Here is a tiny trained network, its code and every weight. The questions are about switching its units off for an input and a target symbol, where a switched-off unit gives its printed mean instead of its output.

import numpy as np


def w(rows, s, z=0):
    codes = np.array(rows[::2]) - 128.0
    scale = np.full(codes.shape[1], s)
    scale[-1] = z or s
    return codes * scale


def softmax(a):
    e = np.exp(a - a.max(-1, keepdims=True))
    return e / e.sum(-1, keepdims=True)


def log_softmax(a):
    a = a - a.max(-1, keepdims=True)
    return a - np.log(np.exp(a).sum(-1, keepdims=True))


def net(x, mask):
    ids = ['ΔΘΠαβγεζηλμξστφω'.index(c) for c in x.split()]
    T = len(ids)
    res = E[ids] + P[:T]
    u = 0
    for l in range(3):
        r = res
        for j in range(2):
            rows = slice(2 * j, 2 * j + 2)
            q, k, v = (r @ M[l][rows].T for M in (Q, K, V))
            z = softmax(np.where(np.tri(T) > 0, q @ k.T / 2**0.5, -1e9)) @ v
            o = O[l][rows]
            res = res + np.where(mask[u + j], z, o[:, -1]) @ o[:, :-1]
        u += 2
    return log_softmax(res[-1] @ U[:, :-1].T + U[:, -1])


Q, K, V, O = {}, {}, {}, {}
E = w([
[211,114,162],'Δ',
[143,211,174],'Θ',
[203,114,166],'Π',
[130,103,76],'α',
[194,141,166],'β',
[190,109,168],'γ',
[144,155,177],'ε',
[121,103,93],'ζ',
[202,87,183],'η',
[107,118,125],'λ',
[37,140,120],'μ',
[126,139,102],'ξ',
[96,91,134],'σ',
[91,12,130],'τ',
[223,183,201],'φ',
[20,80,144],'ω',
],0.011)
P = w([
[176,130,26],'0',
[117,123,108],'1',
[109,127,121],'2',
[105,118,127],'3',
[99,117,139],'4',
[97,112,153],'5',
[90,117,163],'6',
[89,122,177],'7',
[84,116,192],'8',
[85,118,212],'9',
[79,119,226],'10',
[70,115,244],'11',
[72,114,246],'12',
[77,116,254],'13',
],0.0088)
Q[0] = w([
[238,92,131],'0.h0',
[212,97,109],'0.h0',
[21,185,94],'0.h1',
[251,100,165],'0.h1',
],0.03)
K[0] = w([
[161,203,36],'0.h0',
[137,199,28],'0.h0',
[2,36,159],'0.h1',
[164,150,26],'0.h1',
],0.022)
V[0] = w([
[115,103,227],'0.h0',
[127,122,211],'0.h0',
[95,3,129],'0.h1',
[118,82,140],'0.h1',
],0.0051)
O[0] = w([
[216,1,122,196],'0.h0',
[185,37,141,158],'0.h0',
[111,35,91,252],'0.h1',
[119,72,123,174],'0.h1',
],0.004,0.002)
Q[1] = w([
[170,120,104],'1.h0',
[112,2,58],'1.h0',
[117,69,162],'1.h1',
[171,141,96],'1.h1',
],0.035)
K[1] = w([
[89,136,123],'1.h0',
[73,92,252],'1.h0',
[148,99,93],'1.h1',
[102,86,159],'1.h1',
],0.036)
V[1] = w([
[179,9,76],'1.h0',
[89,79,149],'1.h0',
[104,97,172],'1.h1',
[182,94,98],'1.h1',
],0.013)
O[1] = w([
[194,8,115,254],'1.h0',
[96,80,152,226],'1.h0',
[101,115,166,60],'1.h1',
[122,201,123,195],'1.h1',
],0.012,0.0046)
Q[2] = w([
[194,152,110],'2.h0',
[17,71,6],'2.h0',
[114,6,136],'2.h1',
[248,156,197],'2.h1',
],0.018)
K[2] = w([
[124,120,65],'2.h0',
[97,105,253],'2.h0',
[32,111,10],'2.h1',
[249,144,48],'2.h1',
],0.02)
V[2] = w([
[176,176,152],'2.h0',
[251,149,176],'2.h0',
[221,140,210],'2.h1',
[101,149,193],'2.h1',
],0.016)
O[2] = w([
[110,181,57,3],'2.h0',
[178,159,7,115],'2.h0',
[129,29,180,19],'2.h1',
[100,95,78,52],'2.h1',
],0.013,0.0065)
U = w([
[187,103,119,83],'Δ',
[182,100,122,89],'Θ',
[238,131,197,5],'Π',
[186,180,168,97],'α',
[182,98,117,86],'β',
[201,204,185,56],'γ',
[138,112,86,98],'ε',
[168,160,180,118],'ζ',
[153,116,115,114],'η',
[170,150,161,134],'λ',
[40,149,118,174],'μ',
[127,140,141,162],'ξ',
[114,103,114,206],'σ',
[164,1,96,144],'τ',
[83,46,68,169],'φ',
[78,94,174,125],'ω',
],0.0075,0.011)

Each question gives the input, a string of symbols that net reads in full, and the target symbol t.
The units are the heads (2 rows each of Q, K, V and O). Each row of codes is followed by its name. A weight is (code - 128) times the scale printed after its matrix; where a second scale follows, it is the last column's (O and U).
mask holds one flag per head, layer by layer. A switched-off head (its flag False) gives its mean, the last column of its rows in O, instead of its output. The means were averaged over made-up inputs and are rounded, as every weight is.
A unit's drop is (log p(t) with every unit on - log p(t) with that unit switched off) / (log p(t) with every unit on - log p(t) with every unit switched off).
The circuit of an input: a set's keep is (log p(t) with only the set's units on - log p(t) with every unit switched off) / (log p(t) with every unit on - log p(t) with every unit switched off). Starting from all 6 units, units are removed one at a time, each time the one whose removal leaves the highest keep (on an exact tie, the one counted first), for as long as the keep stays at least 0.8.
units of the circuit, in order: the units of the circuit, biggest drop first
unit that matters most: the unit with the biggest drop
which heads matter: for each layer, one digit per head in row order, 1 if its drop is at least 0.15 and else 0, layers parted by /
input ζ λ Θ σ Θ ε ω, target ω: unit that matters most : 1.h0
input μ Θ α η β τ Δ α μ α γ η, target ω: which heads matter : 11 / 10 / 11
input η α τ φ μ η β α η, target τ: units of the circuit, in order : 1.h0; 2.h1; 1.h1; 2.h0
input μ σ ξ τ τ ε ξ η ω λ, target ω: which heads matter : 01 / 10 / 10
input τ ω η β φ η ε γ ζ ζ α μ η, target Π: units of the circuit, in order : 2.h1; 1.h0
input α τ ξ φ φ α ε ε μ φ, target γ: which heads matter : 10 / 11 / 01
input ε γ ω ξ, target ω: units of the circuit, in order : 2.h0; 1.h0
input η σ μ τ φ μ α η, target τ: units of the circuit, in order : 2.h1; 1.h0; 2.h0
input Δ γ ζ μ, target μ: which heads matter : 10 / 10 / 11
input τ α Θ μ η, target Π: which heads matter : 01 / 10 / 11
input μ μ α σ ε α β, target ω: units of the circuit, in order : 0.h0; 1.h0; 2.h0; 2.h1
input μ Δ α Π η ω β, target ω: units of the circuit, in order : 1.h0; 0.h0; 2.h0; 2.h1
input ω η Π α ξ τ τ σ, target τ: which heads matter : 11 / 10 / 10
input τ μ γ ω Θ γ, target Π: units of the circuit, in order : 1.h0; 2.h1; 2.h0
input ξ γ ω μ Δ τ ω Π ξ φ μ μ α, target μ: units of the circuit, in order : 1.h0; 2.h1
input η μ Π μ μ η φ τ ω μ ε τ μ, target τ: unit that matters most : 0.h0
input μ η φ σ ω Δ Θ ε τ φ β Θ φ, target ω: units of the circuit, in order : 1.h0; 2.h1; 2.h0; 0.h0
input τ Θ ζ ω μ τ, target ω: which heads matter : 00 / 10 / 10
input μ σ μ μ ζ φ φ Π μ, target φ: which heads matter : 11 / 10 / 11
input λ β τ, target τ: which heads matter : 00 / 10 / 10
input μ γ ζ φ ω ξ ζ Π, target ω: which heads matter : 10 / 10 / 11
